Below are the code and all the weights of a small trained network. Each question names an input and a target symbol and asks about switching units off, where a switched-off unit gives its printed mean instead of its output.

import numpy as np


def w(rows, s, z=0):
    codes = np.array(rows[::2]) - 128.0
    scale = np.full(codes.shape[1], s)
    scale[-1] = z or s
    return codes * scale


def f(y):
    return y / 2 * (1 + np.tanh(0.7978845608 * (y + 0.044715 * y**3)))


def softmax(a):
    e = np.exp(a - a.max(-1, keepdims=True))
    return e / e.sum(-1, keepdims=True)


def log_softmax(a):
    a = a - a.max(-1, keepdims=True)
    return a - np.log(np.exp(a).sum(-1, keepdims=True))


def net(x, mask):
    ids = ['αβδεζθλμστω'.index(c) for c in x.split()]
    T = len(ids)
    res = E[ids] + P[:T]
    u = 0
    for l in range(2):
        r = res
        for j in range(2):
            rows = slice(3 * j, 3 * j + 3)
            q, k, v = (r @ M[l][rows].T for M in (Q, K, V))
            z = softmax(np.where(np.tri(T) > 0, q @ k.T / 3**0.5, -1e9)) @ v
            o = O[l][rows]
            res = res + np.where(mask[u + j], z, o[:, -1]) @ o[:, :-1]
        u += 2
        y = f(res @ A[l][:, :-1].T + A[l][:, -1])
        res = res + np.where(mask[u : u + 8], y, B[l][:, -1]) @ B[l][:, :-1]
        u += 8
    return log_softmax(res[-1] @ U[:, :-1].T + U[:, -1])


Q, K, V, O, A, B = {}, {}, {}, {}, {}, {}
E = w([
[160,106,131],'α',
[132,79,142],'β',
[116,115,149],'δ',
[111,124,156],'ε',
[131,169,36],'ζ',
[93,120,160],'θ',
[230,134,254],'λ',
[52,76,173],'μ',
[152,244,144],'σ',
[83,224,49],'τ',
[85,188,23],'ω',
],0.015)
P = w([
[203,114,126],'0',
[113,135,174],'1',
[96,153,175],'2',
[52,162,164],'3',
[33,165,158],'4',
[8,168,151],'5',
],0.013)
Q[0] = w([
[7,109,156],'L0H1',
[66,174,166],'L0H1',
[104,145,92],'L0H1',
[111,142,48],'L0H2',
[123,160,119],'L0H2',
[154,147,133],'L0H2',
],0.018)
K[0] = w([
[84,181,132],'L0H1',
[93,179,122],'L0H1',
[12,81,119],'L0H1',
[94,116,5],'L0H2',
[82,175,134],'L0H2',
[170,152,86],'L0H2',
],0.014)
V[0] = w([
[102,19,66],'L0H1',
[111,92,1],'L0H1',
[162,137,30],'L0H1',
[119,233,197],'L0H2',
[152,77,178],'L0H2',
[147,183,99],'L0H2',
],0.0068)
O[0] = w([
[176,68,2,2],'L0H1',
[173,128,111,72],'L0H1',
[189,131,103,111],'L0H1',
[58,117,145,243],'L0H2',
[144,127,177,110],'L0H2',
[91,146,22,153],'L0H2',
],0.008,0.0066)
A[0] = w([
[167,61,254,86],'L0N1',
[231,33,129,100],'L0N2',
[170,151,83,81],'L0N3',
[155,154,45,92],'L0N4',
[141,30,207,90],'L0N5',
[252,144,99,99],'L0N6',
[132,239,174,115],'L0N7',
[101,172,174,12],'L0N8',
],0.01,0.011)
B[0] = w([
[98,147,59,185],'L0N1',
[167,31,66,134],'L0N2',
[210,121,146,129],'L0N3',
[138,169,172,142],'L0N4',
[105,126,22,161],'L0N5',
[143,79,199,136],'L0N6',
[113,100,5,247],'L0N7',
[254,133,109,168],'L0N8',
],0.0075,0.014)
Q[1] = w([
[117,131,163],'L1H1',
[151,115,48],'L1H1',
[167,85,166],'L1H1',
[34,64,247],'L1H2',
[142,33,251],'L1H2',
[150,119,159],'L1H2',
],0.013)
K[1] = w([
[88,132,127],'L1H1',
[200,77,70],'L1H1',
[88,85,128],'L1H1',
[34,195,84],'L1H2',
[6,130,178],'L1H2',
[101,95,100],'L1H2',
],0.015)
V[1] = w([
[152,174,135],'L1H1',
[169,29,146],'L1H1',
[76,161,141],'L1H1',
[173,83,76],'L1H2',
[219,17,153],'L1H2',
[245,241,210],'L1H2',
],0.011)
O[1] = w([
[176,114,66,152],'L1H1',
[153,185,199,2],'L1H1',
[35,132,128,137],'L1H1',
[42,163,128,220],'L1H2',
[103,186,173,11],'L1H2',
[207,248,104,31],'L1H2',
],0.011,0.0055)
A[1] = w([
[90,152,77,159],'L1N1',
[115,170,95,182],'L1N2',
[139,188,170,1],'L1N3',
[140,50,161,203],'L1N4',
[110,171,85,115],'L1N5',
[115,82,107,199],'L1N6',
[218,176,7,143],'L1N7',
[135,196,46,103],'L1N8',
],0.012,0.0082)
B[1] = w([
[141,190,119,226],'L1N1',
[169,75,150,194],'L1N2',
[193,131,2,179],'L1N3',
[116,181,187,201],'L1N4',
[239,88,169,190],'L1N5',
[213,163,102,238],'L1N6',
[53,86,144,250],'L1N7',
[100,66,218,227],'L1N8',
],0.0087,0.024)
U = w([
[187,182,97,93],'α',
[134,170,181,171],'β',
[169,116,176,132],'δ',
[104,204,117,178],'ε',
[210,132,125,129],'ζ',
[133,144,140,204],'θ',
[24,157,91,57],'λ',
[56,105,175,54],'μ',
[150,169,10,124],'σ',
[172,64,85,73],'τ',
[155,141,112,254],'ω',
],0.012,0.0093)

Each question gives the input, a string of symbols that net reads in full, and the target symbol t.
The units are the heads (3 rows each of Q, K, V and O) and the neurons (one row each of A and B). Each row of codes is followed by its name. A weight is (code - 128) times the scale printed after its matrix; where a second scale follows, it is the last column's (O, A, B and U).
mask holds one flag per unit, layer by layer, with each layer's heads first. A switched-off unit (its flag False) gives its mean, the last column of its rows in O or B, instead of its output. The means were averaged over made-up inputs and are rounded, as every weight is.
A unit's drop is (log p(t) with every unit on - log p(t) with that unit switched off) / (log p(t) with every unit on - log p(t) with every unit switched off).
The circuit of an input: a set's keep is (log p(t) with only the set's units on - log p(t) with every unit switched off) / (log p(t) with every unit on - log p(t) with every unit switched off). Starting from the 12 units with the biggest drops (on a tie, the unit counted first), units are removed one at a time, each time the one whose removal leaves the highest keep (on an exact tie, the one counted first), for as long as the keep stays at least 0.8.
units of the circuit, in order: the units of the circuit, biggest drop first
top k neurons: the k neurons with the biggest drops, biggest first
k most important neurons of layer l: the k neurons of layer l with the biggest drops, biggest first
which heads matter: for each layer, one digit per head in row order, 1 if its drop is at least 0.15 and else 0, layers parted by /
input α σ β, target σ: units of the circuit, in order -> (L1N8; L1N5)
input σ ζ μ β β, target μ: units of the circuit, in order -> (L0N7; L1H1)
input μ α ζ β σ, target λ: units of the circuit, in order -> (L0H1; L1H2; L1N8)
input β μ σ ζ, target ε: top 3 neurons -> (L0N7; L0N2; L1N3)
input β μ α, target μ: units of the circuit, in order -> (L1H2)
input σ ω μ τ σ ε, target τ: which heads matter -> 01 / 01
input λ σ β σ, target σ: 2 most important neurons of layer 1 -> (L1N8; L1N7)
input τ β λ ω, target μ: which heads matter -> 11 / 01
input δ α α τ μ α, target τ: units of the circuit, in order -> (L1H2; L0N7)
input τ ω σ, target μ: top 3 neurons -> (L1N7; L1N8; L0N7)
input ε μ σ τ σ β, target τ: top 4 neurons -> (L1N6; L1N7; L1N8; L0N8)
input θ σ σ ε, target σ: top 2 neurons -> (L0N7; L1N8)
input τ μ ω λ, target μ: top 4 neurons -> (L1N7; L1N8; L0N1; L0N7)
input α α μ β σ β, target σ: units of the circuit, in order -> (L1N8; L1N7)
input ζ σ α σ μ λ, target ζ: 2 most important neurons of layer 0 -> (L0N7; L0N6)
input μ σ τ α μ, target τ: top neuron -> (L1N6)
input ω β λ β μ ε, target μ: 4 most important neurons of layer 1 -> (L1N4; L1N3; L1N5; L1N1)
input β λ ω, target ε: which heads matter -> 11 / 11
input δ μ σ, target β: 3 most important neurons of layer 1 -> (L1N7; L1N3; L1N6)
input α β β λ σ, target α: units of the circuit, in order -> (L0N7; L0H2; L1H2; L1N5)
input λ ω μ ζ, target σ: 4 most important neurons of layer 0 -> (L0N1; L0N5; L0N8; L0N6)
input ζ μ μ α, target μ: most important neuron of layer 1 -> (L1N4)
input α β μ β, target μ: top 2 neurons -> (L1N4; L1N5)
input μ τ β ω λ, target λ: 2 most important neurons of layer 1 -> (L1N8; L1N5)
input ζ β σ, target ζ: 2 most important neurons of layer 1 -> (L1N3; L1N8)
